How the points are linked:
dila: &>ledi, @>basa, ^>seki, %>rira, !>-
mipo: &>tane, @>kabu, ^>muzi, %>vudi, !>sasu
basa: &>tona, @>pure, ^>puvo, %>fame, !>-
tona: &>mife, @>kotu, ^>basa, %>baro, !>-
daku: &>mese, @>guba, ^>zora, %>-, !>sopa
roda: &>luvu, @>papi, ^>peti, %>rozi, !>-
faki: &>muzi, @>sine, ^>baro, %>somi, !>mife
piza: &>guti, @>lire, ^>sino, %>-, !>guzo
luvu: &>seki, @>sasu, ^>roda, %>kogo, !>-
sono: &>fabi, @>siti, ^>mupu, %>vipe, !>-
duli: &>pegi, @>tova, ^>fabi, %>bipu, !>-
fuzo: &>pizo, @>sire, ^>lado, %>dava, !>-
tudi: &>sino, @>mova, ^>lago, %>-, !>tezu
pegi: &>sire, @>poku, ^>duli, %>diti, !>-
fami: &>zapi, @>vaba, ^>guba, %>-, !>rozi
piri: &>kira, @>roda, ^>poku, %>dada, !>-
duba: &>tizi, @>lago, ^>soka, %>-, !>tasu
bezu: &>lado, @>duli, ^>seli, %>nubo, !>-
rade: &>luni, @>fega, ^>vudi, %>-, !>tane
mese: &>kolu, @>fami, ^>daku, %>-, !>dada
guba: &>fami, @>somi, ^>mafo, %>-, !>todi
sine: &>tasu, @>zosa, ^>tuka, %>soka, !>feba
muzi: &>mipo, @>tasu, ^>faki, %>vaba, !>papi
tifo: &>rira, @>tane, ^>kogo, %>role, !>seki
rozi: &>kogo, @>muzi, ^>todi, %>fami, !>roda
vele: &>mafo, @>luni, ^>role, %>-, !>rira
guti: &>talo, @>kelo, ^>piza, %>-, !>nubo
todi: &>rozi, @>faki, ^>leke, %>guba, !>peti
kogo: &>tifo, @>mipo, ^>rozi, %>zapi, !>luvu
kelo: &>gini, @>zora, ^>lire, %>-, !>bipu
puvo: &>basa, @>dumu, ^>sasu, %>tane, !>-
kolu: &>dufa, @>zapi, ^>mese, %>-, !>zeku
fevu: &>bipu, @>gale, ^>vipe, %>lire, !>fabi
dufa: &>radu, @>role, ^>kolu, %>-, !>lifa
vaba: &>vudi, @>duba, ^>somi, %>-, !>muzi
tane: &>fame, @>kuzu, ^>mipo, %>rade, !>puvo
kesu: &>vipe, @>zeku, ^>muzo, %>mova, !>mupu
deru: &>sopa, @>leke, ^>gale, %>zora, !>tova
sasu: &>puvo, @>nefi, ^>papi, %>mipo, !>-
fega: &>geru, @>sino, ^>tizi, %>-, !>kuzu
guzo: &>nubo, @>fevu, ^>pofo, %>piza, !>seli
lifa: &>gale, @>tifo, ^>zeku, %>dufa, !>siti
sopa: &>dada, @>todi, ^>deru, %>daku, !>poku
zeku: &>lifa, @>kogo, ^>dada, %>kolu, !>kira
papi: &>sasu, @>kuvi, ^>mife, %>muzi, !>-
puli: &>lire, @>dufa, ^>mova, %>-, !>vipe
soka: &>duba, @>talo, ^>zote, %>-, !>sine
nefi: &>dumu, @>pizo, ^>kuvi, %>kabu, !>-
mupu: &>sono, @>kira, ^>sire, %>kesu, !>-
gini: &>maki, @>daku, ^>kelo, %>-, !>diti
feba: &>kuvi, @>lado, ^>kotu, %>sine, !>-
mife: &>papi, @>feba, ^>tona, %>faki, !>-
tuka: &>sine, @>nubo, ^>mosa, %>zote, !>kotu
tezu: &>pofo, @>kesu, ^>dava, %>tudi, !>pizo
gale: &>deru, @>rira, ^>lifa, %>radu, !>nofo
kuzu: &>mosa, @>pofo, ^>kabu, %>fega, !>dumu
pofo: &>guzo, @>vipe, ^>tezu, %>sino, !>toli
peti: &>roda, @>mife, ^>ledi, %>todi, !>-
nofo: &>tova, @>dila, ^>siti, %>gale, !>-
nubo: &>zosa, @>bipu, ^>guzo, %>guti, !>bezu
somi: &>vaba, @>soka, ^>beko, %>-, !>faki
tizi: &>fega, @>tudi, ^>duba, %>-, !>kabu
fabi: &>duli, @>nofo, ^>sono, %>fevu, !>-
tasu: &>kabu, @>dava, ^>sine, %>duba, !>kuvi
zapi: &>role, @>vudi, ^>fami, %>-, !>kogo
zora: &>daku, @>mafo, ^>radu, %>-, !>deru
kira: &>siti, @>luvu, ^>piri, %>zeku, !>-
lire: &>kelo, @>radu, ^>puli, %>-, !>fevu
dava: &>tezu, @>muzo, ^>zosa, %>lago, !>fuzo
sino: &>piza, @>puli, ^>tudi, %>-, !>pofo
kuvi: &>nefi, @>fuzo, ^>feba, %>tasu, !>-
dumu: &>pure, @>toli, ^>nefi, %>kuzu, !>-
bipu: &>diti, @>deru, ^>fevu, %>kelo, !>duli
role: &>vele, @>rade, ^>zapi, %>-, !>tifo
sire: &>mupu, @>piri, ^>pegi, %>muzo, !>-
maki: &>mova, @>mese, ^>gini, %>-, !>muzo
seli: &>bezu, @>fabi, ^>toli, %>guzo, !>-
poku: &>piri, @>peti, ^>tova, %>sopa, !>-
kotu: &>feba, @>bezu, ^>pure, %>tuka, !>-
tova: &>poku, @>ledi, ^>nofo, %>deru, !>-
fame: &>baro, @>mosa, ^>tane, %>luni, !>basa
pure: &>kotu, @>seli, ^>dumu, %>mosa, !>-
mova: &>puli, @>kolu, ^>maki, %>-, !>kesu
vipe: &>fevu, @>lifa, ^>kesu, %>puli, !>sono
luni: &>beko, @>geru, ^>rade, %>-, !>fame
zosa: &>dava, @>diti, ^>nubo, %>talo, !>lado
mafo: &>guba, @>beko, ^>vele, %>-, !>leke
radu: &>zora, @>vele, ^>dufa, %>-, !>gale
siti: &>nofo, @>seki, ^>kira, %>lifa, !>-
lado: &>fuzo, @>pegi, ^>bezu, %>zosa, !>-
rira: &>leke, @>fame, ^>tifo, %>vele, !>dila
seki: &>dila, @>puvo, ^>luvu, %>tifo, !>-
leke: &>todi, @>baro, ^>rira, %>mafo, !>ledi
beko: &>somi, @>zote, ^>luni, %>-, !>baro
pizo: &>toli, @>mupu, ^>fuzo, %>tezu, !>-
talo: &>lago, @>gini, ^>guti, %>-, !>zosa
geru: &>zote, @>piza, ^>fega, %>-, !>mosa
muzo: &>kesu, @>dada, ^>diti, %>maki, !>sire
dada: &>zeku, @>rozi, ^>sopa, %>mese, !>piri
lago: &>tudi, @>maki, ^>talo, %>-, !>dava
toli: &>seli, @>sono, ^>pizo, %>pofo, !>-
zote: &>soka, @>guti, ^>geru, %>-, !>tuka
mosa: &>tuka, @>guzo, ^>kuzu, %>geru, !>pure
baro: &>faki, @>tuka, ^>fame, %>beko, !>tona
ledi: &>peti, @>tona, ^>dila, %>leke, !>-
vudi: &>rade, @>tizi, ^>vaba, %>-, !>mipo
kabu: &>kuzu, @>tezu, ^>tasu, %>tizi, !>nefi
diti: &>muzo, @>sopa, ^>bipu, %>gini, !>pegi

In the rows, 35 means zero.

The rows follow the links: the fewer symbols apart two points are, the more alike their rows tend to be.

Each row is also shifted at random along 4 hidden directions that mean nothing.

Each row, then its point:
[ 22  30  33  26  34  39  36  22  29  38  37  39  46  34  32  35  35  38  34  44  29  25  35  30  46  36  30  38  30  39  38  27  31  28  34  35  45  34  31  40  32  34  37  44  37  48  24  32  32  40  44] -> sopa
[ 47  49  28  35  41  36  34  48  34  36  40  31  27  34  40  38  24  37  30  31  30  37  38  29  27  38  38  42  31  38  33  39  34  44  40  36  34  30  39  34  24  31  46  33  35  30  38  26  33  36  31] -> papi
[ 36  37  32  38  30  29  39  33  42  46  38  39  36  34  37  39  21  36  37  31  30  26  33  24  37  35  37  37  35  39  33  40  39  41  30  35  39  25  45  32  34  40  37  34  37  42  38  21  36  43  35] -> lado
[ 21  38  41  34  41  40  39  36  27  34  31  28  43  36  27  35  37  34  29  38  38  43  41  36  40  35  29  36  34  35  32  29  28  34  36  35  25  35  30  42  41  31  30  37  27  30  31  36  30  39  39] -> tifo
[ 55  42  41  33  42  28  38  38  39  42  32  29  42  34  32  34  23  34  28  36  30  37  40  28  43  35  32  33  30  37  31  35  37  41  31  32  28  26  32  34  46  32  28  31  32  33  32  21  33  47  39] -> dila
[ 45  34  38  39  30  38  37  36  22  32  28  40  31  34  31  28  39  34  43  28  29  40  25  33  32  34  30  21  39  32  37  45  27  42  35  35  39  37  32  43  41  41  30  42  41  30  38  38  40  40  36] -> guzo
[ 33  36  40  38  42  45  38  37  28  36  32  32  26  34  21  24  34  33  26  30  37  32  41  34  26  36  34  25  30  36  35  42  24  39  32  38  37  36  40  43  42  26  24  42  29  38  38  38  34  36  36] -> fame
[ 20  46  28  31  36  40  31  45  39  46  40  45  37  37  35  28  23  37  29  41  39  35  41  26  41  34  44  36  26  35  32  27  41  42  34  38  32  27  44  33  29  27  38  39  34  31  28  23  31  37  36] -> luvu
[ 34  50  31  32  29  41  34  48  35  39  40  38  30  36  39  33  24  37  41  43  34  33  31  27  35  34  45  38  36  37  28  25  38  43  38  35  39  29  34  31  22  37  39  35  40  37  24  26  38  35  34] -> sire
[ 24  28  36  38  30  41  29  33  42  32  35  39  22  36  31  28  42  39  35  34  44  28  36  43  24  35  42  30  34  35  40  37  35  30  34  33  39  41  47  33  40  33  31  33  33  41  39  53  36  23  31] -> geru
[  9  43  32  35  41  31  32  40  32  43  31  41  34  33  36  23  26  33  26  28  18  32  36  21  27  34  40  22  30  36  30  42  38  52  33  33  43  29  38  30  35  32  33  39  38  34  38  26  33  42  34] -> basa
[ 45  43  28  29  44  29  36  47  31  38  34  32  37  38  44  36  27  33  28  35  24  40  36  28  36  34  39  34  33  35  29  33  37  45  34  34  34  30  30  28  25  35  40  35  38  28  32  23  32  39  32] -> roda
[ 19  44  32  38  39  33  36  41  36  33  34  25  28  34  38  39  25  33  27  32  21  26  36  32  27  34  33  38  36  48  27  40  37  41  38  33  46  33  34  32  30  32  39  27  31  46  39  25  32  43  29] -> mife
[ 32  24  32  38  36  37  28  25  41  33  35  37  24  35  33  31  43  40  26  34  44  22  40  38  29  36  42  32  33  34  37  36  36  28  34  42  43  41  41  31  40  26  32  37  31  47  37  47  29  23  32] -> beko
[ 33  45  31  40  40  33  37  47  36  37  35  30  32  37  38  32  26  31  31  33  28  44  36  29  29  34  34  39  35  36  29  35  35  45  34  32  29  25  39  32  30  28  40  33  32  26  36  28  30  41  31] -> sasu
[ 30  27  34  43  31  31  32  27  41  36  41  39  28  33  36  38  42  35  35  29  49  36  41  37  35  35  35  45  33  27  41  39  44  21  33  34  21  41  45  31  38  34  39  35  34  33  42  43  34  25  34] -> tizi
[ 28  25  38  31  35  37  35  31  40  27  34  22  34  36  35  37  46  32  26  42  40  27  35  51  29  35  34  36  40  42  39  25  34  30  36  31  42  45  25  31  36  29  31  24  30  47  33  49  33  23  27] -> mafo
[ 25  37  36  41  35  37  34  35  29  37  32  41  29  37  32  29  35  36  36  22  38  43  35  29  28  36  29  32  27  24  37  45  29  37  35  36  27  33  47  38  37  34  34  46  38  25  43  35  35  39  43] -> kuzu
[ 45  31  43  32  40  40  41  28  31  35  30  25  41  32  28  34  34  33  22  40  35  27  40  39  38  34  24  34  32  42  33  32  27  32  33  37  41  32  28  42  40  30  29  36  28  45  28  38  30  39  39] -> leke
[ 59  43  29  37  45  26  34  40  25  38  30  39  36  33  46  31  28  33  35  21  15  47  31  23  34  33  37  28  31  28  35  45  33  46  37  35  37  31  32  32  21  36  43  39  41  21  41  23  37  42  31] -> kuvi
[ 48  27  29  37  27  37  31  28  36  33  40  44  31  34  36  34  44  37  43  32  45  37  33  37  35  34  43  39  35  28  40  40  41  26  35  36  32  44  43  34  29  37  43  37  40  34  36  39  38  30  33] -> lago
[ 21  31  33  25  39  36  36  37  26  34  35  32  48  33  39  37  39  37  37  42  30  45  33  34  44  33  29  33  38  30  36  27  28  35  36  36  28  36  22  37  28  39  35  42  37  26  29  32  35  37  40] -> zeku
[ 41  46  33  32  26  41  40  50  38  38  39  33  32  33  38  40  24  33  40  44  30  28  33  33  34  35  38  40  42  47  27  27  34  42  38  35  42  28  30  34  30  43  38  32  36  42  28  24  39  37  31] -> pegi
[ 34  47  34  26  28  42  31  44  36  40  36  46  31  34  32  23  22  40  40  44  27  27  32  26  37  37  47  27  36  39  29  28  37  49  35  37  49  29  39  31  29  35  31  35  46  42  27  31  38  37  32] -> duli
[ 31  26  37  37  38  30  32  27  38  32  33  31  40  33  34  36  45  36  30  38  46  41  40  40  35  34  35  36  32  32  40  32  39  24  36  35  28  41  30  33  43  31  30  33  30  31  35  43  32  28  33] -> role
[ 36  34  36  31  45  44  40  37  24  31  33  24  39  32  37  42  36  33  23  39  24  29  33  42  33  36  27  35  37  42  35  31  23  39  39  33  47  38  23  38  29  28  41  39  33  40  30  35  28  35  38] -> todi
[ 21  33  42  40  30  42  37  35  35  32  32  27  18  35  29  37  36  36  30  27  30  21  35  39  25  37  28  36  41  43  33  43  31  35  36  35  46  36  41  41  41  32  38  34  32  47  43  37  34  37  39] -> tuka
[ -2  32  42  34  18  41  40  23  42  43  35  44  41  34  18  29  30  37  44  42  46  24  34  31  47  34  28  33  33  40  33  25  35  28  29  36  35  30  42  37  53  40  23  41  32  48  29  33  37  39  44] -> fevu
[ 53  31  38  37  26  39  39  28  30  37  37  41  29  33  24  33  30  36  39  30  38  24  34  35  34  37  26  35  34  39  34  40  31  34  34  36  37  32  43  42  41  41  30  40  35  42  37  36  39  36  40] -> nubo
[ 25  47  35  28  31  34  40  45  38  37  34  32  42  35  39  37  24  35  45  39  30  41  30  31  39  36  33  40  41  38  29  30  35  41  36  33  28  28  27  33  32  44  36  28  36  31  34  23  40  43  27] -> mupu
[ 44  24  36  29  37  34  29  22  34  32  33  37  42  35  33  33  44  39  33  41  37  31  35  36  42  32  39  31  29  32  40  26  39  30  33  34  40  40  32  33  36  34  29  40  38  37  29  44  34  27  36] -> zora
[ 24  43  35  28  32  29  38  33  37  44  34  40  41  36  31  34  23  36  32  43  30  26  35  26  46  36  40  33  31  40  30  26  38  45  35  38  41  25  33  34  42  34  29  35  34  44  24  24  36  41  34] -> tova
[ 41  46  41  36  31  37  39  44  38  36  33  35  27  37  33  29  24  35  37  31  31  32  34  28  27  33  39  31  33  36  31  40  37  48  34  35  32  28  43  33  43  32  28  33  36  35  42  28  35  36  34] -> pure
[ 47  29  32  35  40  40  27  34  32  30  30  36  28  34  34  26  49  34  25  34  42  36  40  44  27  35  42  28  30  29  41  36  38  33  34  35  38  42  40  33  39  28  30  33  33  32  33  53  32  23  28] -> luni
[ 50  26  34  32  27  33  29  25  39  32  38  37  40  33  36  38  46  32  40  39  42  31  31  43  42  34  37  41  36  33  41  31  36  23  37  36  39  44  34  35  32  41  38  31  35  39  30  41  37  26  34] -> gini

Start here and follow the symbols in turn, left to right. Where do you end up?
Answer with the point's name.
[  2  34  33  35  28  36  36  29  31  40  37  41  46  32  32  38  31  34  46  36  36  42  34  29  46  35  31  37  33  28  37  33  35  29  33  37  29  32  34  39  32  44  37  41  39  30  32  30  38  39  44]
^ & @ => zeku
[ 32  45  35  40  31  37  37  46  36  35  35  34  27  35  33  30  24  37  40  35  23  27  30  29  30  35  40  27  39  45  27  35  36  49  34  35  44  27  37  34  37  36  34  30  39  41  37  29  35  38  31]
@ % & => diti
[  9  32  31  29  37  36  26  33  39  29  39  38  35  36  34  32  48  35  29  41  40  37  42  40  35  33  43  37  31  31  40  28  39  28  34  34  32  42  34  31  28  29  40  32  34  33  30  49  33  25  33]
! ! => luvu
[ 39  36  34  29  26  48  36  35  31  38  40  52  34  33  22  24  32  39  43  46  43  17  35  30  40  37  40  32  33  34  36  24  36  33  34  40  48  34  45  40  37  36  30  46  39  49  25  38  37  32  44]
^ ^ => vipe
[ 22  35  42  32  31  37  39  40  33  32  31  31  40  37  30  35  39  34  45  38  40  41  28  36  40  34  28  35  44  35  35  31  27  38  35  38  25  34  25  40  42  44  31  36  33  28  33  39  38  38  37]
! @ ^ => kira
[ 35  32  30  29  44  40  38  34  28  36  36  31  39  35  38  42  35  36  22  39  35  33  37  31  36  35  31  41  30  34  36  29  30  31  35  33  36  34  32  42  23  27  46  43  31  35  31  32  31  39  40]
^ & % => fami
[ -4  28  29  29  38  40  26  37  34  26  38  27  30  36  43  33  48  34  28  42  37  28  36  45  30  34  45  36  36  36  38  28  34  31  37  36  49  46  29  30  19  28  43  30  31  39  29  52  38  23  25]
& ! => kogo
[ 35  29  37  43  25  33  42  23  33  36  32  28  35  37  36  44  36  34  43  31  30  27  29  36  32  35  19  41  37  41  32  40  28  28  37  32  42  33  36  42  37  46  41  34  35  46  43  28  36  39  41]
^ @ => bipu
[ 47  44  26  29  44  37  33  53  31  38  36  36  38  37  40  28  28  33  28  38  23  34  37  29  31  33  43  27  33  39  29  29  36  47  35  34  47  30  28  34  21  30  39  36  36  36  29  24  32  36  26]
% % ! => todi
[ 38  26  37  41  30  36  36  31  45  28  38  30  25  34  36  43  44  37  35  33  48  32  34  43  27  35  32  45  37  34  36  41  38  21  37  34  29  39  40  34  36  33  40  27  30  38  38  46  34  25  31]
! ^ ! => feba
[ 31  44  34  39  33  35  32  39  38  44  38  38  26  36  31  29  20  36  33  30  31  24  38  27  26  33  41  28  33  43  32  39  38  47  35  34  44  30  46  35  35  32  36  36  35  41  40  28  35  38  34]
& ^ @ => bezu
[ 40  34  41  43  34  39  39  28  30  38  32  38  27  35  26  28  34  38  33  25  39  33  35  31  29  34  28  32  33  31  36  48  31  34  32  34  34  34  45  39  47  36  29  44  32  35  45  36  32  36  40]
! % @ => guzo
[ 35  29  34  41  36  38  29  31  39  32  42  37  31  33  35  36  44  36  28  33  50  39  40  38  31  37  38  41  32  26  42  39  40  23  33  38  27  38  40  34  32  28  40  35  31  31  37  42  29  25  32]
^ ^ & => vaba
[ 34  47  38  32  26  34  39  43  40  42  33  34  38  37  32  34  22  37  42  39  37  38  36  27  44  36  33  39  36  35  26  28  39  43  32  35  24  25  34  36  43  39  30  33  36  30  30  28  39  38  34]
@ @ @ => puvo
[ 52  26  29  32  39  36  29  26  33  29  36  33  37  35  38  36  49  34  26  40  34  33  37  40  34  35  41  33  34  30  41  32  36  29  37  35  45  43  31  33  26  32  39  33  35  37  30  45  33  27  33]
^ ! => leke
[ 20  25  35  42  37  24  37  20  27  36  35  34  32  37  41  46  34  31  33  15  23  38  31  36  29  34  21  42  37  32  37  56  28  33  35  35  34  34  32  39  29  39  42  45  38  29  49  25  35  43  39]
% & => tizi
[ 48  25  27  38  35  37  22  32  29  29  37  42  23  37  39  28  49  37  32  32  34  32  35  44  22  34  41  29  36  29  40  41  34  30  37  34  45  45  40  32  24  31  43  36  38  35  37  51  37  25  30]
@ ! % => talo
[ 17  35  35  37  41  42  40  38  29  31  40  27  27  35  31  40  34  32  25  32  31  31  39  37  24  35  28  44  34  36  33  40  27  31  35  37  37  35  36  41  22  26  50  39  34  35  41  36  32  38  38]
! & % => mipo
[ 34  42  35  26  41  29  36  43  32  38  30  36  45  33  39  31  25  35  38  40  24  46  34  28  45  34  38  29  36  33  36  31  37  47  35  35  28  31  26  30  34  37  28  33  40  23  31  27  37  41  34]
@ % ^ => kogo
